Below is a small trained network, with its code and all its weights. Each question gives an input and a class and asks what happens when units are switched off, that is, made to give their printed mean instead of their output.

import numpy as np


def w(rows, s, z=0):
    codes = np.array(rows[::2]) - 128.0
    scale = np.full(codes.shape[1], s)
    scale[-1] = z or s
    return codes * scale


def f(y):
    return np.maximum(y, 0)


def log_softmax(a):
    a = a - a.max(-1, keepdims=True)
    return a - np.log(np.exp(a).sum(-1, keepdims=True))


def net(x, mask):
    res = np.array(x, float).reshape(1, 6) / 4 @ E
    y = f(res @ A[0][:, :-1].T + A[0][:, -1])
    res = res + np.where(mask, y, B[0][:, -1]) @ B[0][:, :-1]
    return log_softmax(res[-1] @ U[:, :-1].T + U[:, -1])


A, B = {}, {}
E = w([
[82,84,76,235,123],'x0',
[64,226,185,180,175],'x1',
[126,130,129,128,129],'x2',
[176,139,41,111,253],'x3',
[172,234,31,135,48],'x4',
[13,124,84,53,125],'x5',
],0.0053)
A[0] = w([
[113,122,167,144,78,43],'n0',
[116,98,155,124,159,38],'n1',
[103,186,171,148,159,65],'n2',
[59,111,90,63,126,70],'n3',
[231,120,177,180,160,56],'n4',
[122,65,174,129,170,55],'n5',
[45,133,90,70,129,40],'n6',
[104,80,164,114,181,72],'n7',
[193,36,77,96,88,68],'n8',
[115,59,179,126,160,46],'n9',
[153,157,164,25,134,115],'n10',
[162,54,99,87,87,43],'n11',
[131,86,177,147,165,128],'n12',
[112,80,153,104,161,101],'n13',
[139,142,88,116,193,49],'n14',
[88,219,160,169,187,46],'n15',
[111,131,164,138,61,57],'n16',
[154,219,39,133,52,9],'n17',
[184,168,199,40,152,76],'n18',
[208,123,168,187,107,53],'n19',
[105,114,98,166,123,88],'n20',
[111,104,202,133,40,57],'n21',
[176,130,67,123,251,59],'n22',
[86,68,67,242,138,93],'n23',
[144,132,108,121,178,64],'n24',
],0.015,0.011)
B[0] = w([
[141,103,141,87,89,149],'n0',
[173,121,124,130,147,136],'n1',
[115,149,193,132,146,175],'n2',
[70,114,101,105,174,195],'n3',
[78,108,88,109,204,203],'n4',
[186,118,134,130,149,179],'n5',
[74,77,109,110,187,175],'n6',
[174,123,118,116,158,189],'n7',
[100,171,211,151,148,238],'n8',
[194,109,138,128,152,179],'n9',
[139,124,100,195,98,245],'n10',
[109,163,203,136,132,182],'n11',
[166,172,94,113,142,219],'n12',
[168,147,115,116,138,194],'n13',
[130,105,127,92,84,158],'n14',
[110,156,228,143,147,203],'n15',
[129,106,135,87,87,167],'n16',
[253,116,116,107,180,231],'n17',
[118,93,103,210,88,225],'n18',
[70,85,101,104,176,185],'n19',
[118,95,130,159,130,155],'n20',
[124,125,139,60,70,214],'n21',
[122,117,149,56,53,234],'n22',
[128,96,107,210,75,253],'n23',
[117,118,124,95,103,145],'n24',
],0.045,0.0053)
U = w([
[192,165,91,95,122,96],'0',
[79,143,112,28,2,105],'1',
[60,218,204,141,115,111],'2',
[13,123,45,93,162,141],'3',
[98,119,79,203,44,72],'4',
[95,190,86,107,79,253],'5',
],0.0053,0.018)

Each question gives the input, the list of numbers given to net, and the class t.
The units are the neurons (one row each of A and B). Each row of codes is followed by its name. A weight is (code - 128) times the scale printed after its matrix; where a second scale follows, it is the last column's (A, B and U).
mask holds one flag per neuron, in row order. A switched-off neuron (its flag False) gives its mean, the last column of its row in B, instead of its output. The means were averaged over made-up inputs and are rounded, as every weight is.
A unit's drop is (log p(t) with every unit on - log p(t) with that unit switched off) / (log p(t) with every unit on - log p(t) with every unit switched off).
The circuit of an input: a set's keep is (log p(t) with only the set's units on - log p(t) with every unit switched off) / (log p(t) with every unit on - log p(t) with every unit switched off). Starting from the 12 units with the biggest drops (on a tie, the unit counted first), units are removed one at a time, each time the one whose removal leaves the highest keep (on an exact tie, the one counted first), for as long as the keep stays at least 0.8.
units of the circuit, in order: the units of the circuit, biggest drop first
unit that matters most: the unit with the biggest drop
k most important neurons: the k neurons with the biggest drops, biggest first
drop of u: that unit's drop, to one decimal
input [1,-4,-3,-7,6,-4], class 1: units of the circuit, in order => [n21]
input [-2,-7,-5,6,-2,6], class 2: 2 most important neurons => [n8, n11]
input [7,2,5,-6,3,-4], class 4: 3 most important neurons => [n23, n22, n20]
input [0,-2,2,6,-4,-5], class 1: 2 most important neurons => [n22, n17]
input [-5,1,-2,-2,-4,6], class 3: units of the circuit, in order => [n3, n6]
input [-6,7,-2,-2,4,-5], class 2: 2 most important neurons => [n15, n2]
input [8,-5,-6,-6,2,-6], class 4: 2 most important neurons => [n23, n22]
input [4,6,4,-7,-7,-8], class 3: 4 most important neurons => [n19, n4, n17, n22]
input [-8,5,7,-6,-3,-5], class 4: 3 most important neurons => [n18, n10, n22]
input [-7,8,-8,0,-6,-4], class 2: 2 most important neurons => [n15, n2]
input [-3,-7,5,-7,-8,-5], class 0: 3 most important neurons => [n9, n5, n12]
input [1,-1,1,-8,-6,-2], class 1: 2 most important neurons => [n21, n17]
input [-4,5,1,-4,2,6], class 3: units of the circuit, in order => [n6, n3]
input [-8,6,7,2,3,-2], class 4: unit that matters most => n18
input [-2,-6,4,-2,-1,3], class 2: units of the circuit, in order => [n8, n11]
input [1,7,-6,5,-7,1], class 0: drop of n5 => 0.2
input [5,8,7,7,-2,-1], class 2: drop of n15 => 3.6
input [8,5,-2,7,-1,2], class 4: drop of n24 => -0.1
